Here is a tiny trained network, its code and every weight. The questions are about switching its units off for an input and a target symbol, where a switched-off unit gives its printed mean instead of its output.

import numpy as np


def w(rows, s, z=0):
    codes = np.array(rows[::2]) - 128.0
    scale = np.full(codes.shape[1], s)
    scale[-1] = z or s
    return codes * scale


def f(y):
    return np.maximum(y, 0)


def softmax(a):
    e = np.exp(a - a.max(-1, keepdims=True))
    return e / e.sum(-1, keepdims=True)


def log_softmax(a):
    a = a - a.max(-1, keepdims=True)
    return a - np.log(np.exp(a).sum(-1, keepdims=True))


def net(x, mask):
    ids = ['ΛΨβζημ'.index(c) for c in x.split()]
    T = len(ids)
    res = E[ids] + P[:T]
    r = res
    for j in range(2):
        rows = slice(4 * j, 4 * j + 4)
        q, k, v = (r @ M[0][rows].T for M in (Q, K, V))
        z = softmax(np.where(np.tri(T) > 0, q @ k.T / 4**0.5, -1e9)) @ v
        o = O[0][rows]
        res = res + np.where(mask[j], z, o[:, -1]) @ o[:, :-1]
    y = f(res @ A[0][:, :-1].T + A[0][:, -1])
    res = res + np.where(mask[2:6], y, B[0][:, -1]) @ B[0][:, :-1]
    return log_softmax(res[-1] @ U[:, :-1].T + U[:, -1])


Q, K, V, O, A, B = {}, {}, {}, {}, {}, {}
E = w([
[77,147,142,149,85,135],'Λ',
[66,151,62,135,113,57],'Ψ',
[101,148,165,125,93,109],'β',
[127,176,141,117,144,105],'ζ',
[95,191,146,146,134,180],'η',
[2,80,202,205,188,125],'μ',
],0.014)
P = w([
[210,115,42,1,158,138],'0',
[104,198,136,121,144,39],'1',
[112,175,131,137,140,72],'2',
[161,154,135,174,141,75],'3',
[176,149,166,177,133,98],'4',
[200,148,182,174,148,129],'5',
[175,138,187,145,128,160],'6',
[177,140,192,114,138,176],'7',
[148,136,160,91,141,177],'8',
[134,151,140,87,150,196],'9',
],0.008)
Q[0] = w([
[164,99,125,175,75,122],'h1',
[115,134,148,98,147,149],'h1',
[200,5,72,101,153,148],'h1',
[90,89,110,120,114,145],'h1',
[71,77,133,43,122,179],'h2',
[89,173,150,89,90,134],'h2',
[174,110,124,174,123,105],'h2',
[124,199,147,138,57,116],'h2',
],0.025)
K[0] = w([
[156,199,157,179,133,91],'h1',
[135,63,93,130,151,130],'h1',
[21,126,178,207,146,43],'h1',
[123,106,166,91,115,95],'h1',
[78,141,96,4,134,130],'h2',
[102,114,210,103,130,181],'h2',
[162,155,108,171,106,87],'h2',
[121,124,241,168,99,175],'h2',
],0.022)
V[0] = w([
[126,62,197,55,44,120],'h1',
[148,145,172,104,138,3],'h1',
[171,152,168,84,201,121],'h1',
[114,70,82,118,135,142],'h1',
[126,158,128,97,85,131],'h2',
[109,159,93,162,140,147],'h2',
[169,112,144,149,97,71],'h2',
[82,67,117,102,176,121],'h2',
],0.02)
O[0] = w([
[188,202,54,254,130,156,129],'h1',
[19,164,51,146,66,229,197],'h1',
[82,238,127,87,206,97,254],'h1',
[148,95,75,65,178,117,133],'h1',
[168,96,89,146,97,81,124],'h2',
[148,68,165,82,110,159,166],'h2',
[64,164,29,110,149,57,100],'h2',
[62,125,140,192,158,142,118],'h2',
],0.012,0.0056)
A[0] = w([
[232,135,33,67,17,129,23],'n1',
[246,54,46,142,92,98,8],'n2',
[179,144,25,173,108,197,86],'n3',
[171,88,91,71,43,64,19],'n4',
],0.013,0.0013)
B[0] = w([
[107,70,12,219,84,110,217],'n1',
[156,246,166,135,242,144,162],'n2',
[160,64,187,89,56,64,248],'n3',
[167,47,195,82,157,209,191],'n4',
],0.011,0.012)
U = w([
[180,174,119,164,179,175,145],'Λ',
[113,115,105,98,141,204,28],'Ψ',
[140,182,149,120,76,128,147],'β',
[139,255,94,32,111,178,252],'ζ',
[174,182,183,45,119,165,66],'η',
[52,134,215,217,163,142,147],'μ',
],0.0043,0.0016)

Each question gives the input, a string of symbols that net reads in full, and the target symbol t.
The units are the heads (4 rows each of Q, K, V and O) and the neurons (one row each of A and B). Each row of codes is followed by its name. A weight is (code - 128) times the scale printed after its matrix; where a second scale follows, it is the last column's (O, A, B and U).
mask holds one flag per unit, heads first, then neurons. A switched-off unit (its flag False) gives its mean, the last column of its rows in O or B, instead of its output. The means were averaged over made-up inputs and are rounded, as every weight is.
A unit's drop is (log p(t) with every unit on - log p(t) with that unit switched off) / (log p(t) with every unit on - log p(t) with every unit switched off).
The circuit of an input: a set's keep is (log p(t) with only the set's units on - log p(t) with every unit switched off) / (log p(t) with every unit on - log p(t) with every unit switched off). Starting from all 6 units, units are removed one at a time, each time the one whose removal leaves the highest keep (on an exact tie, the one counted first), for as long as the keep stays at least 0.8.
units of the circuit, in order: the units of the circuit, biggest drop first
top k neurons: the k neurons with the biggest drops, biggest first
heads that matter: for each layer, one digit per head in row order, 1 if its drop is at least 0.15 and else 0, layers parted by /
drop when u is switched off: that unit's drop, to one decimal
input β β Ψ ζ Ψ, target β: heads that matter => 11
input Ψ β Λ ζ β Λ Ψ ζ η, target Ψ: heads that matter => 11
input β β β ζ β ζ, target β: units of the circuit, in order => h1, n3, h2, n1
input β β ζ Λ μ μ, target β: units of the circuit, in order => h1, n3, h2
input μ ζ β Ψ Λ μ ζ ζ Ψ Ψ, target μ: units of the circuit, in order => h2
input η η Λ ζ η ζ Ψ Ψ Λ Ψ, target η: heads that matter => 11
input β Λ ζ Λ η Ψ β, target β: units of the circuit, in order => h1, n3, h2, n1
input Ψ η Λ ζ, target Ψ: units of the circuit, in order => h1, h2, n1, n4
input β β β Λ Ψ, target β: units of the circuit, in order => h1, n3, h2
input Λ Λ β β Ψ β ζ, target Λ: units of the circuit, in order => h1, n2, h2, n1
input η β β, target η: units of the circuit, in order => h1, n4, h2
input ζ Λ β β μ μ Ψ β β, target ζ: units of the circuit, in order => h1, n3
input Λ Ψ β Ψ, target Λ: units of the circuit, in order => h1, n2, h2
input η Ψ η Λ, target η: top 2 neurons => n4, n1
input Λ Ψ ζ β η ζ, target Λ: top 2 neurons => n2, n1
input μ Λ ζ η Λ, target η: units of the circuit, in order => h1, h2, n1
input β β β η, target β: units of the circuit, in order => h1, n3, h2, n1
input Ψ β β, target Ψ: units of the circuit, in order => h1, h2, n4, n1
input μ ζ β Λ, target ζ: top 3 neurons => n1, n4, n3
input η β ζ, target η: drop when n1 is switched off => 0.2
input μ μ Λ, target μ: drop when h1 is switched off => 0.1
input Ψ Ψ Ψ Λ β, target Ψ: drop when n1 is switched off => 0.2
input Λ Λ Λ μ β β β μ, target Λ: top 2 neurons => n3, n2
